Small tables with named rows and columns. After each table, cells are looked up by row and column.

lilevo:
cols = lened, mugov, vepi
resisut: [402, 7, -4]
fatebuv: [-240, 664, -159]
sapugo: [-290, 316, 307]
tif: [247, -108, 272]
luzapo: [711, -401, -91]
pud: [77, 523, 53]
vegoka: [-244, 489, 225]
dal: [683, 101, -198]
bel: [184, 355, -25]
muzi: [531, -32, 17]
refalap: [-8, -504, 631]
viro: [324, -326, 190]

What is the lened of pud in lilevo?
77
What is the mugov of fatebuv in lilevo?
664
What is the lened of muzi in lilevo?
531
What is the vepi of sapugo in lilevo?
307
What is the vepi of luzapo in lilevo?
-91
What is the vepi of refalap in lilevo?
631
What is the vepi of resisut in lilevo?
-4
What is the vepi of vegoka in lilevo?
225
What is the mugov of dal in lilevo?
101
What is the vepi of muzi in lilevo?
17
What is the mugov of refalap in lilevo?
-504
What is the vepi of fatebuv in lilevo?
-159
What is the lened of luzapo in lilevo?
711
What is the lened of tif in lilevo?
247
What is the lened of bel in lilevo?
184
What is the mugov of muzi in lilevo?
-32
What is the vepi of bel in lilevo?
-25
What is the mugov of tif in lilevo?
-108
What is the vepi of tif in lilevo?
272

riduge:
	zelu	rade	kufa	bitasif	lir	bek	rupomes	zumef	pes
dip	-1303	-2007	-6701	865	-1342	7164	5777	-3544	609
kivo	2675	2290	775	-3329	1734	-4654	2639	-52	6455
lek	6229	-2221	1072	-2958	3651	4536	3413	1722	5863

lir of dip = -1342
rade of dip = -2007
zumef of kivo = -52
rupomes of kivo = 2639
zelu of dip = -1303
bek of kivo = -4654
lir of kivo = 1734
rupomes of lek = 3413
zumef of lek = 1722
bek of lek = 4536
zumef of dip = -3544
bitasif of kivo = -3329
Which row has the largest kufa? lek

kisu.csv
,tef,buvoter,ber,nizu,zigimu
saturo,55.8,82.3,62.2,50.6,77.9
fid,36.8,87.5,64.8,55.9,50.9
relo,25.8,62.9,59.4,43.9,77.0
ser,15.1,73.3,53.7,53.5,76.1
muroku,42.1,56.1,66.4,72.9,75.1
pofe,55.6,63.3,74.9,51.2,81.5
nus,46.0,63.4,77.2,67.7,76.2
bolo,42.7,86.5,67.0,81.9,73.0
kubatom,73.9,92.2,57.8,70.5,77.3

What is the tef of fid in kisu? 36.8
What is the tef of ser in kisu? 15.1
What is the nizu of fid in kisu? 55.9
What is the nizu of nus in kisu? 67.7
What is the ber of bolo in kisu? 67.0
What is the ber of saturo in kisu? 62.2
What is the buvoter of nus in kisu? 63.4
What is the ber of kubatom in kisu? 57.8

Table mubep
	rudokib	voz
gurasu	59443	11183
fem	56760	74170
sigorum	68314	65013
vak	70591	82839
lof	67351	53968
buz	64518	45960
memul	65074	75712
fon	43428	74241
vem	67106	35992
zom	70455	55434
veloba	77859	54669

vem, rudokib -> 67106
vem, voz -> 35992
gurasu, rudokib -> 59443
veloba, rudokib -> 77859
buz, rudokib -> 64518
fem, voz -> 74170
sigorum, voz -> 65013
lof, voz -> 53968
gurasu, voz -> 11183
vak, voz -> 82839
zom, rudokib -> 70455
buz, voz -> 45960
vak, rudokib -> 70591
fon, rudokib -> 43428
memul, voz -> 75712

zakaza
       fori    tif    fef
sero  2.798  3.311  6.415
peg   0.460  1.821  8.830
git   0.698  1.695  8.354
fut   1.281  2.350  7.987

What is the tif of git in zakaza?
1.695
What is the fori of git in zakaza?
0.698
What is the fori of sero in zakaza?
2.798
What is the tif of sero in zakaza?
3.311
What is the fef of fut in zakaza?
7.987
What is the fori of fut in zakaza?
1.281
What is the fef of sero in zakaza?
6.415
What is the fori of peg in zakaza?
0.460
What is the tif of fut in zakaza?
2.350
What is the fef of git in zakaza?
8.354
Row with the largest fef: peg

rez =
columns: vugu, savedo, mip, pusuko, lebepi, nituki, zev, zagubo, vekef, nog
bivame: [109, 108, 113, 108, 114, 108, 108, 112, 117, 108]
sesa: [178, 55, 60, 58, 140, 109, 117, 136, 122, 119]
balolav: [56, 183, 82, 98, 63, 86, 143, 99, 116, 108]
pel: [39, 86, 242, 81, 82, 116, 105, 94, 124, 136]
naset: [98, 119, 101, 174, 85, 100, 88, 139, 125, 97]
rovov: [144, 91, 72, 27, 145, 68, 143, 133, 173, 123]

nog of pel = 136
pusuko of sesa = 58
nog of rovov = 123
zev of rovov = 143
nituki of pel = 116
nog of balolav = 108
mip of naset = 101
zagubo of rovov = 133
lebepi of sesa = 140
Which row has the largest nog? pel

